Here is a tiny trained network, its code and every weight. The questions are about switching its units off for an input and a class, where a switched-off unit gives its printed mean instead of its output.

import numpy as np


def w(rows, s, z=0):
    codes = np.array(rows[::2]) - 128.0
    scale = np.full(codes.shape[1], s)
    scale[-1] = z or s
    return codes * scale


def f(y):
    return y / 2 * (1 + np.tanh(0.7978845608 * (y + 0.044715 * y**3)))


def log_softmax(a):
    a = a - a.max(-1, keepdims=True)
    return a - np.log(np.exp(a).sum(-1, keepdims=True))


def net(x, mask):
    res = np.array(x, float).reshape(1, 8) / 4 @ E
    y = f(res @ A[0][:, :-1].T + A[0][:, -1])
    res = res + np.where(mask, y, B[0][:, -1]) @ B[0][:, :-1]
    return log_softmax(res[-1] @ U[:, :-1].T + U[:, -1])


A, B = {}, {}
E = w([
[138,12,158,121,101,88,164,105,43,80,80,58],'x0',
[116,144,129,161,85,104,188,101,133,173,122,130],'x1',
[116,134,133,127,92,155,132,126,139,131,148,92],'x2',
[102,114,107,143,118,68,141,117,124,133,154,150],'x3',
[138,125,62,90,167,96,124,87,132,226,85,19],'x4',
[98,100,119,120,129,152,108,159,117,127,114,140],'x5',
[102,153,159,145,140,83,138,132,156,143,112,125],'x6',
[110,125,144,119,147,114,105,147,154,118,113,132],'x7',
],0.011)
A[0] = w([
[102,144,73,48,167,101,95,91,109,234,68,48,188],'neuron 1',
[157,178,84,132,134,160,164,152,110,115,102,93,166],'neuron 2',
[104,160,226,122,89,155,181,172,78,71,174,228,255],'neuron 3',
[100,69,189,116,125,93,157,103,41,84,77,63,48],'neuron 4',
[78,219,59,119,217,191,132,97,160,171,187,184,29],'neuron 5',
[140,143,98,163,188,100,135,156,115,75,123,145,207],'neuron 6',
[162,151,62,123,117,97,73,119,87,175,109,108,174],'neuron 7',
[145,180,94,136,121,128,108,254,160,227,190,154,101],'neuron 8',
[91,103,53,56,188,110,104,103,147,243,137,56,133],'neuron 9',
],0.0077,0.0013)
B[0] = w([
[100,154,161,165,104,172,83,105,79,56,105,167,251],'neuron 1',
[123,144,148,118,112,123,148,119,80,160,162,95,144],'neuron 2',
[77,148,190,119,155,141,70,68,88,70,153,148,250],'neuron 3',
[177,115,64,67,145,110,213,248,140,196,85,110,244],'neuron 4',
[128,117,85,56,187,135,154,170,152,159,55,92,233],'neuron 5',
[137,121,146,177,92,124,93,231,135,130,190,135,149],'neuron 6',
[78,153,165,154,120,147,102,127,151,135,145,157,175],'neuron 7',
[140,87,101,73,114,96,146,147,121,164,85,19,211],'neuron 8',
[109,188,174,152,118,157,153,111,49,118,156,179,238],'neuron 9',
],0.011)
U = w([
[54,159,254,219,112,153,66,46,77,32,159,212,254],'0',
[201,87,14,60,152,66,175,179,159,167,83,78,2],'1',
],0.0084,0.00085)

Each question gives the input, the list of numbers given to net, and the class t.
The units are the neurons (one row each of A and B). Each row of codes is followed by its name. A weight is (code - 128) times the scale printed after its matrix; where a second scale follows, it is the last column's (A, B and U).
mask holds one flag per neuron, in row order. A switched-off neuron (its flag False) gives its mean, the last column of its row in B, instead of its output. The means were averaged over made-up inputs and are rounded, as every weight is.
A unit's drop is (log p(t) with every unit on - log p(t) with that unit switched off) / (log p(t) with every unit on - log p(t) with every unit switched off).
The circuit of an input: a set's keep is (log p(t) with only the set's units on - log p(t) with every unit switched off) / (log p(t) with every unit on - log p(t) with every unit switched off). Starting from all 9 units, units are removed one at a time, each time the one whose removal leaves the highest keep (on an exact tie, the one counted first), for as long as the keep stays at least 0.8.
units of the circuit, in order: the units of the circuit, biggest drop first
k most important neurons: the k neurons with the biggest drops, biggest first
drop when u is switched off: that unit's drop, to one decimal
input [-1,-5,-7,2,2,3,-8,-6], class 0: units of the circuit, in order	neuron 4
input [-2,4,1,-5,0,5,7,-1], class 1: 2 most important neurons	neuron 3; neuron 1
input [8,6,1,6,8,7,7,7], class 0: 3 most important neurons	neuron 1; neuron 9; neuron 5
input [2,7,6,-6,2,7,-7,-2], class 0: 3 most important neurons	neuron 5; neuron 8; neuron 4
input [8,1,-8,6,-7,3,0,6], class 1: 2 most important neurons	neuron 4; neuron 1
input [-6,3,0,8,8,8,-2,-7], class 0: 2 most important neurons	neuron 9; neuron 1
input [-7,-4,-7,5,7,-5,-7,-5], class 0: 2 most important neurons	neuron 9; neuron 1
input [-8,-8,-3,-5,-5,8,3,2], class 1: 2 most important neurons	neuron 5; neuron 8
input [-8,-6,-1,1,-5,0,6,1], class 1: 2 most important neurons	neuron 5; neuron 8
input [1,2,-8,5,2,8,-2,-7], class 0: drop when neuron 5 is switched off	0.3
input [8,8,6,0,-3,-7,-7,-4], class 1: drop when neuron 4 is switched off	0.2
input [-2,5,8,6,3,6,-5,-2], class 0: drop when neuron 4 is switched off	0.9
